Below are the code and all the weights of a small trained network. Each question names an input and a class and asks about switching units off, where a switched-off unit gives its printed mean instead of its output.

import numpy as np


def w(rows, s, z=0):
    codes = np.array(rows[::2]) - 128.0
    scale = np.full(codes.shape[1], s)
    scale[-1] = z or s
    return codes * scale


def norm(h):
    return h / np.sqrt((h * h).mean(-1, keepdims=True) + 1e-5)


def f(y):
    return np.maximum(y, 0)


def log_softmax(a):
    a = a - a.max(-1, keepdims=True)
    return a - np.log(np.exp(a).sum(-1, keepdims=True))


def net(x, mask):
    res = np.array(x, float).reshape(1, 8) / 4 @ E
    u = 0
    for l in range(2):
        y = f(norm(res) @ A[l][:, :-1].T + A[l][:, -1])
        res = res + np.where(mask[u : u + 16], y, B[l][:, -1]) @ B[l][:, :-1]
        u += 16
    return log_softmax(norm(res)[-1] @ U[:, :-1].T + U[:, -1])


A, B = {}, {}
E = w([
[144,97,160,77,140,173,118],'x0',
[109,132,200,160,59,153,162],'x1',
[87,178,216,175,245,122,119],'x2',
[216,141,125,202,133,147,98],'x3',
[131,72,84,168,170,174,247],'x4',
[143,255,112,79,122,157,175],'x5',
[124,127,128,128,129,126,127],'x6',
[126,128,125,128,126,130,126],'x7',
],0.0038)
A[0] = w([
[188,122,76,83,73,97,152,2],'L0N0',
[246,117,179,101,153,181,113,129],'L0N1',
[251,141,128,215,136,135,108,137],'L0N2',
[145,121,246,117,38,172,165,122],'L0N3',
[102,220,211,183,223,78,151,106],'L0N4',
[132,107,91,71,215,140,90,121],'L0N5',
[117,134,131,153,229,72,127,38],'L0N6',
[207,125,27,83,204,100,81,64],'L0N7',
[119,125,73,77,177,64,113,155],'L0N8',
[89,170,63,157,87,63,128,113],'L0N9',
[172,103,161,37,148,228,96,38],'L0N10',
[191,97,66,114,9,85,149,133],'L0N11',
[127,185,75,230,116,50,144,63],'L0N12',
[194,253,135,53,119,137,199,125],'L0N13',
[179,164,175,42,92,82,55,21],'L0N14',
[112,43,136,118,162,146,136,104],'L0N15',
],0.0061,0.0039)
B[0] = w([
[126,78,133,87,111,214,64,157],'L0N0',
[34,112,111,85,146,101,146,189],'L0N1',
[73,121,153,52,104,72,179,220],'L0N2',
[88,223,117,181,89,122,159,205],'L0N3',
[144,108,135,67,77,201,93,254],'L0N4',
[98,178,158,196,74,118,173,188],'L0N5',
[166,117,170,106,95,178,112,170],'L0N6',
[123,186,174,177,36,160,186,195],'L0N7',
[100,157,165,152,68,144,158,194],'L0N8',
[41,107,159,142,185,141,125,173],'L0N9',
[3,120,122,158,222,152,124,159],'L0N10',
[102,108,170,97,129,195,83,232],'L0N11',
[1,120,123,101,183,147,128,171],'L0N12',
[142,136,38,112,163,76,67,251],'L0N13',
[80,140,171,173,117,79,73,180],'L0N14',
[126,118,95,111,125,88,92,178],'L0N15',
],0.0073,0.0047)
A[1] = w([
[154,153,81,136,144,142,119,137],'L1N0',
[86,155,127,100,115,116,116,140],'L1N1',
[245,158,143,149,121,97,129,2],'L1N2',
[113,106,165,170,157,115,126,85],'L1N3',
[156,104,113,139,165,151,184,123],'L1N4',
[141,118,143,123,139,85,104,118],'L1N5',
[98,113,127,92,150,123,140,109],'L1N6',
[129,69,155,148,81,107,125,114],'L1N7',
[118,152,119,110,144,96,79,111],'L1N8',
[138,146,180,122,192,154,124,98],'L1N9',
[91,130,156,122,91,118,123,162],'L1N10',
[149,112,95,119,165,165,166,143],'L1N11',
[225,147,154,138,142,101,149,6],'L1N12',
[151,167,178,129,152,150,135,106],'L1N13',
[142,124,175,156,144,136,146,96],'L1N14',
[112,109,99,138,91,152,167,120],'L1N15',
],0.012,0.0066)
B[1] = w([
[186,129,77,135,186,65,77,143],'L1N0',
[178,78,129,156,159,111,181,244],'L1N1',
[100,209,188,68,137,67,70,128],'L1N2',
[87,206,81,76,105,165,94,145],'L1N3',
[170,125,221,194,73,39,50,139],'L1N4',
[145,97,129,164,129,92,62,135],'L1N5',
[124,46,169,112,180,123,145,164],'L1N6',
[164,225,50,90,194,127,97,172],'L1N7',
[150,61,153,179,116,154,126,171],'L1N8',
[66,76,69,80,76,156,90,146],'L1N9',
[187,124,111,127,170,133,199,255],'L1N10',
[155,116,215,180,118,94,59,148],'L1N11',
[240,43,2,40,140,39,110,128],'L1N12',
[139,123,55,114,28,154,114,145],'L1N13',
[146,190,102,97,59,113,116,137],'L1N14',
[140,175,191,146,106,105,83,177],'L1N15',
],0.0072,0.009)
U = w([
[104,89,102,32,14,228,37,109],'0',
[152,223,101,189,38,102,208,104],'1',
[139,84,254,239,91,44,11,65],'2',
[167,58,146,83,154,47,214,128],'3',
[188,148,11,102,211,55,45,51],'4',
[154,92,138,166,155,147,148,231],'5',
[154,107,138,151,162,142,141,234],'6',
[23,82,164,154,213,145,154,2],'7',
],0.0091,0.0047)

Each question gives the input, the list of numbers given to net, and the class t.
The units are the neurons (one row each of A and B). Each row of codes is followed by its name. A weight is (code - 128) times the scale printed after its matrix; where a second scale follows, it is the last column's (A, B and U).
mask holds one flag per neuron, layer by layer. A switched-off neuron (its flag False) gives its mean, the last column of its row in B, instead of its output. The means were averaged over made-up inputs and are rounded, as every weight is.
A unit's drop is (log p(t) with every unit on - log p(t) with that unit switched off) / (log p(t) with every unit on - log p(t) with every unit switched off).
The circuit of an input: a set's keep is (log p(t) with only the set's units on - log p(t) with every unit switched off) / (log p(t) with every unit on - log p(t) with every unit switched off). Starting from the 12 units with the biggest drops (on a tie, the unit counted first), units are removed one at a time, each time the one whose removal leaves the highest keep (on an exact tie, the one counted first), for as long as the keep stays at least 0.8.
units of the circuit, in order: the units of the circuit, biggest drop first
most important unit: the unit with the biggest drop
k most important neurons: the k neurons with the biggest drops, biggest first
k most important neurons of layer l: the k neurons of layer l with the biggest drops, biggest first
input [4,-7,3,6,-1,-6,1,-7], class 1: 3 most important neurons : [L0N7 L0N5 L0N13]
input [-4,-3,5,-8,-1,-5,-8,-4], class 3: 2 most important neurons of layer 0 : [L0N7 L0N11]
input [7,0,5,6,-3,2,3,-5], class 7: units of the circuit, in order : [L0N1]
input [-4,-2,6,8,-2,1,-6,4], class 3: 2 most important neurons : [L0N2 L0N11]
input [3,-1,4,8,-3,7,6,4], class 3: units of the circuit, in order : [L0N2 L0N1 L1N1]
input [-1,8,8,-8,-2,-5,8,-5], class 0: 2 most important neurons of layer 0 : [L0N13 L0N2]
input [-4,-1,4,-8,-6,4,5,-7], class 3: units of the circuit, in order : [L1N1 L1N10]
input [8,-4,5,2,8,8,4,-1], class 2: 4 most important neurons : [L1N11 L1N4 L1N10 L1N7]
input [-1,2,-4,5,6,5,-3,-3], class 2: units of the circuit, in order : [L1N11 L1N15 L0N7]
input [8,-5,-3,1,-3,-2,-2,-5], class 7: 2 most important neurons : [L0N10 L0N1]
input [-1,4,-1,8,-5,5,7,-6], class 3: 2 most important neurons : [L0N2 L0N1]
input [-2,8,4,-7,-3,0,7,6], class 1: units of the circuit, in order : [L0N3 L0N11]
input [-5,-7,-3,0,-5,7,3,4], class 1: 2 most important neurons of layer 0 : [L0N7 L0N8]
input [6,7,-2,-2,5,-4,-3,-7], class 1: most important unit : L0N3
input [-8,6,1,-2,1,7,8,8], class 5: 2 most important neurons : [L0N9 L0N12]
input [6,3,-2,6,0,3,-1,-2], class 3: 2 most important neurons : [L0N2 L1N1]
input [5,-5,1,4,7,-8,0,3], class 4: 2 most important neurons of layer 0 : [L0N15 L0N5]
input [-6,-7,0,0,5,5,6,-1], class 1: 2 most important neurons : [L0N7 L0N8]
input [-7,-3,-5,5,2,-8,1,-7], class 4: 2 most important neurons : [L1N7 L0N1]
input [3,8,-3,-2,-6,1,8,-8], class 1: units of the circuit, in order : [L0N3]
input [-7,5,2,1,3,7,3,1], class 4: 2 most important neurons : [L0N13 L1N0]
input [0,2,6,-8,-5,3,8,6], class 3: units of the circuit, in order : [L1N1 L1N10]
input [0,4,-4,-4,-5,-5,7,6], class 5: 2 most important neurons : [L1N10 L0N2]
input [-6,5,-1,3,-8,7,8,2], class 2: 2 most important neurons : [L0N14 L1N8]
input [-6,2,3,8,8,0,6,7], class 2: 2 most important neurons of layer 1 : [L1N4 L1N11]
input [-8,-5,-8,3,-3,-6,0,-4], class 0: 2 most important neurons : [L0N11 L0N0]
